Here is a tiny trained network, its code and every weight. The questions are about switching its units off for an input and a class, where a switched-off unit gives its printed mean instead of its output.

import numpy as np


def w(rows, s, z=0):
    codes = np.array(rows[::2]) - 128.0
    scale = np.full(codes.shape[1], s)
    scale[-1] = z or s
    return codes * scale


def f(y):
    return y / 2 * (1 + np.tanh(0.7978845608 * (y + 0.044715 * y**3)))


def log_softmax(a):
    a = a - a.max(-1, keepdims=True)
    return a - np.log(np.exp(a).sum(-1, keepdims=True))


def net(x, mask):
    res = np.array(x, float).reshape(1, 6) / 4 @ E
    y = f(res @ A[0][:, :-1].T + A[0][:, -1])
    res = res + np.where(mask, y, B[0][:, -1]) @ B[0][:, :-1]
    return log_softmax(res[-1] @ U[:, :-1].T + U[:, -1])


A, B = {}, {}
E = w([
[92,205,234,19,238,102,123,146],'x0',
[104,101,69,54,81,2,87,14],'x1',
[147,119,121,56,123,206,137,99],'x2',
[102,173,183,151,122,114,157,107],'x3',
[3,144,51,105,228,100,148,110],'x4',
[50,110,148,126,131,93,210,2],'x5',
],0.0088)
A[0] = w([
[117,153,248,148,146,188,200,115,207],'neuron 0',
[109,158,64,165,123,193,127,144,37],'neuron 1',
[141,143,153,92,192,112,71,229,147],'neuron 2',
[155,88,87,88,48,92,84,71,253],'neuron 3',
[142,166,41,86,110,141,71,116,53],'neuron 4',
[117,102,62,204,135,176,168,181,119],'neuron 5',
],0.015,0.0044)
B[0] = w([
[166,169,202,158,84,102,163,151,238],'neuron 0',
[85,51,93,140,193,108,154,97,165],'neuron 1',
[133,204,128,89,173,168,89,138,234],'neuron 2',
[128,181,81,150,41,122,157,139,249],'neuron 3',
[158,119,135,145,86,140,113,155,179],'neuron 4',
[108,122,6,93,116,132,123,120,206],'neuron 5',
],0.017)
U = w([
[143,136,48,102,59,189,85,174,114],'0',
[178,184,209,100,129,168,84,192,171],'1',
[180,100,155,146,116,180,186,219,38],'2',
[146,68,166,133,96,150,39,122,51],'3',
[62,150,69,67,144,139,195,141,40],'4',
[152,155,158,151,1,84,191,163,255],'5',
],0.009,0.0043)

Each question gives the input, the list of numbers given to net, and the class t.
The units are the neurons (one row each of A and B). Each row of codes is followed by its name. A weight is (code - 128) times the scale printed after its matrix; where a second scale follows, it is the last column's (A, B and U).
mask holds one flag per neuron, in row order. A switched-off neuron (its flag False) gives its mean, the last column of its row in B, instead of its output. The means were averaged over made-up inputs and are rounded, as every weight is.
A unit's drop is (log p(t) with every unit on - log p(t) with that unit switched off) / (log p(t) with every unit on - log p(t) with every unit switched off).
most important unit: the unit with the biggest drop
k most important neurons: the k neurons with the biggest drops, biggest first
drop of u: that unit's drop, to one decimal
input [0,-6,8,-4,2,2], class 2: most important unit : neuron 0
input [1,-8,5,-3,-2,-3], class 1: 3 most important neurons : neuron 0; neuron 2; neuron 3
input [-6,-5,1,-3,4,-4], class 4: 2 most important neurons : neuron 1; neuron 3
input [3,-2,2,-3,7,0], class 1: 3 most important neurons : neuron 5; neuron 3; neuron 2
input [-4,2,-2,0,4,1], class 0: 2 most important neurons : neuron 0; neuron 5
input [7,5,-6,-2,8,-2], class 1: 2 most important neurons : neuron 5; neuron 2
input [0,-2,8,2,0,-6], class 1: 2 most important neurons : neuron 3; neuron 2
input [2,1,-8,4,1,-1], class 1: 2 most important neurons : neuron 3; neuron 5
input [6,-5,1,7,6,5], class 5: 2 most important neurons : neuron 0; neuron 2
input [3,-7,5,-4,4,-8], class 4: 3 most important neurons : neuron 5; neuron 1; neuron 3
input [7,2,-1,-5,6,-1], class 1: 2 most important neurons : neuron 5; neuron 2
input [-6,-5,2,-1,3,-8], class 4: 2 most important neurons : neuron 1; neuron 3
input [-2,3,2,-8,-7,-5], class 5: 3 most important neurons : neuron 3; neuron 5; neuron 2
input [-8,-6,-4,6,8,0], class 4: drop of neuron 1 : 0.2
input [-2,-6,-6,-2,5,4], class 4: drop of neuron 5 : 0.1
input [8,-2,-3,-2,3,5], class 1: drop of neuron 3 : 0.2
input [-8,-7,7,4,4,6], class 4: drop of neuron 5 : 0.3
